Small tables with named rows and columns. After each table, cells are looked up by row and column.

sem:
	pudo	dum	daruzab	baf	pag	pafemom	zutibi
tidirev	51	71	148	233	124	194	205
vozub	181	171	86	218	207	79	72
guleke	161	185	72	222	179	58	23

tidirev, daruzab => 148
guleke, pafemom => 58
guleke, pudo => 161
vozub, baf => 218
vozub, pudo => 181
vozub, pafemom => 79
vozub, daruzab => 86
guleke, baf => 222
guleke, dum => 185
Which row has the largest dum? guleke

pil
         remiruz   pebire  zigiveb     tamu     bipi      dos  daturu   nenafu      niz
mil      -71.728   77.773  -65.173  -61.183  -17.701   20.054  26.118  -43.262   14.243
kizel    -17.815   35.317  -41.956    3.892    9.642  -29.080  -1.901   -9.418  -36.464
kede      49.530  -38.003   29.229   24.166   27.516  -14.459  -2.132   34.910   14.312
kef       -4.499   -6.173   15.822  -27.569   64.144    7.444  25.070    6.141   10.628
peveku    30.307   56.128    2.849   85.726  -75.221   22.182  -8.817  -10.178   -9.476
lifal      3.349   40.515   38.936   -6.106   89.348   39.890  39.359  -26.149   -5.373
loz        8.824    4.367  -17.464   -2.839  -28.674  -10.576  21.134   59.550   38.933
nas       -6.662   36.065   -1.521  -53.433   17.980  -10.028  29.844  -59.746    5.111
puga      20.763  -11.593   36.938    8.982    8.124   30.863  14.037   19.904   34.978
punidug  -18.982   40.811  -45.967    4.293   12.778  -29.874   0.210   -9.006  -39.058
sab        7.691   46.299   34.360    5.708   69.005   36.625  35.302  -22.555   -7.648
tosev      4.405   10.894    1.277    6.425    9.252    3.492   7.150    4.407    2.004
kova      -3.179   15.519   -1.874    6.432    9.846   -1.746   7.316    5.045   -3.570
lok       24.985  -14.748   46.110    9.844    3.954   34.549  11.118   21.457   42.099

What is the zigiveb of lifal in pil?
38.936
What is the bipi of mil in pil?
-17.701
What is the remiruz of puga in pil?
20.763
What is the remiruz of lifal in pil?
3.349
What is the daturu of lifal in pil?
39.359
What is the dos of kizel in pil?
-29.080
What is the zigiveb of peveku in pil?
2.849
What is the niz of kizel in pil?
-36.464
What is the daturu of lok in pil?
11.118
What is the pebire of loz in pil?
4.367
What is the dos of lifal in pil?
39.890
What is the remiruz of kede in pil?
49.530
What is the niz of kova in pil?
-3.570
What is the zigiveb of mil in pil?
-65.173
What is the daturu of tosev in pil?
7.150
What is the daturu of peveku in pil?
-8.817
Which row has the largest remiruz? kede

